Each row is followed by its class.
[  2.3  -0.8   7.5  -8.4   1.2  36.9 -25.8  -1.6  -4.9   9.9 -13.3  -4.4
 -35.0  -4.8  14.8   1.5  -9.1  -4.6  15.3   1.8 -30.3  -5.8 -22.4  -2.7
  -3.0   6.6 -27.8]
B
[  3.0  -6.0   8.3   0.6   3.8  -6.7   2.3   6.9  -6.9  12.6 -10.4 -14.2
 -23.2  -1.6 -10.0   7.7  -1.7  20.6  -2.9 -12.6  17.3   2.1   7.1 -11.7
   7.1  -3.2  -5.6]
K
[  5.8   1.0  11.4 -10.7  -7.0  28.8   2.7   4.0 -18.5   3.2 -28.4  30.8
 -48.8 -11.8  30.0  10.5  -6.8   7.2   6.8  -4.9   1.8   4.0   0.2  -5.1
   7.6  37.5  -2.9]
B
[ 12.5   3.5   5.5   4.6 -11.0  21.8   1.5   4.2   7.5  -5.2  10.3  -1.5
 -12.6   2.0  34.5   8.3  -2.7  -7.9  13.0   1.0   3.7 -10.7  -2.0   5.5
  -1.8  46.7  11.6]
H
[ 11.3   9.5   3.1 -17.3   5.9  -3.0  -5.5   2.7   8.8   6.3 -19.0  -3.5
 -72.6  -1.1 -24.5  -6.1  -1.6   6.4  -9.4 -14.5  26.3   5.4   8.7 -15.0
   9.0  34.6  -8.5]
W
[  3.9 -10.1  10.0  -4.8   7.0   1.4   5.6   1.2  -3.8   3.9 -21.8  -9.8
 -70.4   0.3  -3.1   2.0  -5.6   3.6  -3.6  -7.5  18.9  15.8  -0.6   0.8
  14.4 -13.9  26.3]
W
[  7.2  -9.4  12.2   6.4  10.9  26.6  30.3  14.2   5.8   1.9 -22.2  -8.6
 -36.9 -16.4   7.6   9.3   7.5   0.7  -1.1 -11.9  11.3  37.1  19.1 -10.6
   8.3 -17.9 -14.8]
K
[ -0.4   2.1 -18.8   5.8   4.5  25.2   1.1 -13.9   4.8 -10.8  -3.7   1.8
  -8.5   6.5   4.1  13.0   4.9  -4.5   2.3   6.2 -17.9 -31.0   2.5   6.5
  -1.3 -13.9   1.7]
N
[  7.3  -3.6 -10.1  -9.3  -0.8  28.5   7.8   0.0 -21.6  -1.6  -2.4   0.8
  -5.0   5.7  13.2   0.8  -4.4  -1.6   2.6  -5.9 -21.4  -6.9   0.7   1.9
  -5.0  41.8  -0.3]
B
[ 0.3 -1.1 -4.6 -9.8 -4.7 23.8 -1.6 -7.6 -0.5 -5.0  1.3 29.6  8.5  1.6
 27.3  0.1 -0.2  4.6  1.7  2.5 -3.3  1.2  5.1  6.4  5.1 51.1 10.3]
B
[  2.8   9.1  -4.4  -8.2   1.0  18.4   3.6  -5.0  -6.1   1.6  -5.4  -3.4
  -6.0   1.9   5.2  -4.9  18.3   4.1  -4.9   6.3 -14.6  -1.1   2.1   7.1
  -3.7  29.8  -0.6]
B
[-12.3   4.5 -12.5   1.7  -6.5  14.7 -11.3  -7.2  -1.6  -0.6   7.3  16.2
  22.3  -0.6  37.6  30.7   0.0   1.4  17.9   6.0   0.3   1.3   6.5  18.1
  -2.9   1.1  -0.2]
H
[ 10.9  -0.3 -10.8  -9.9  -4.7  32.6  -5.3  -4.1   4.1  10.6  -4.2 -10.5
 -53.4  -1.3  24.4 -12.5   6.1   6.1  -0.6  13.4   7.0   5.3   2.9   3.3
   7.1  73.9  12.7]
B
[  7.6   5.4   7.5 -11.8  14.1  -1.8  -2.6   6.4  -3.7   0.6 -24.1  -7.5
 -71.5 -14.3 -20.0   0.7   7.4  17.7  -1.7 -19.8  17.7   8.9  10.3  -8.0
  13.1   7.7   4.5]
W
[  6.2   7.4 -18.2   8.4 -19.6  13.3   1.3   5.8  14.6   0.1   8.6   2.0
   8.7  -2.4  23.1  -4.9  -3.1 -18.3   7.7   9.7  -5.0  -2.8   6.2   0.6
  13.7  36.2   8.7]
H
[  0.5  -7.9  -0.4  10.9  -9.7  45.1  -0.9   7.6  -4.4   8.5 -14.9   4.2
 -53.4 -12.8  73.9  39.4 -14.9 -12.3   3.7  -9.0  15.7  -9.6  19.0  11.3
  20.0  -1.9  -7.7]
N
[  4.8  -3.8   5.5   0.3  -5.2  13.7  -5.4 -12.5  -4.7  -0.5   4.0  -1.2
 -19.6  -0.3  36.0  -5.2  -7.3  -2.2   5.2  -3.3  13.3   3.7   8.1  -1.2
   2.1  43.1  13.7]
H
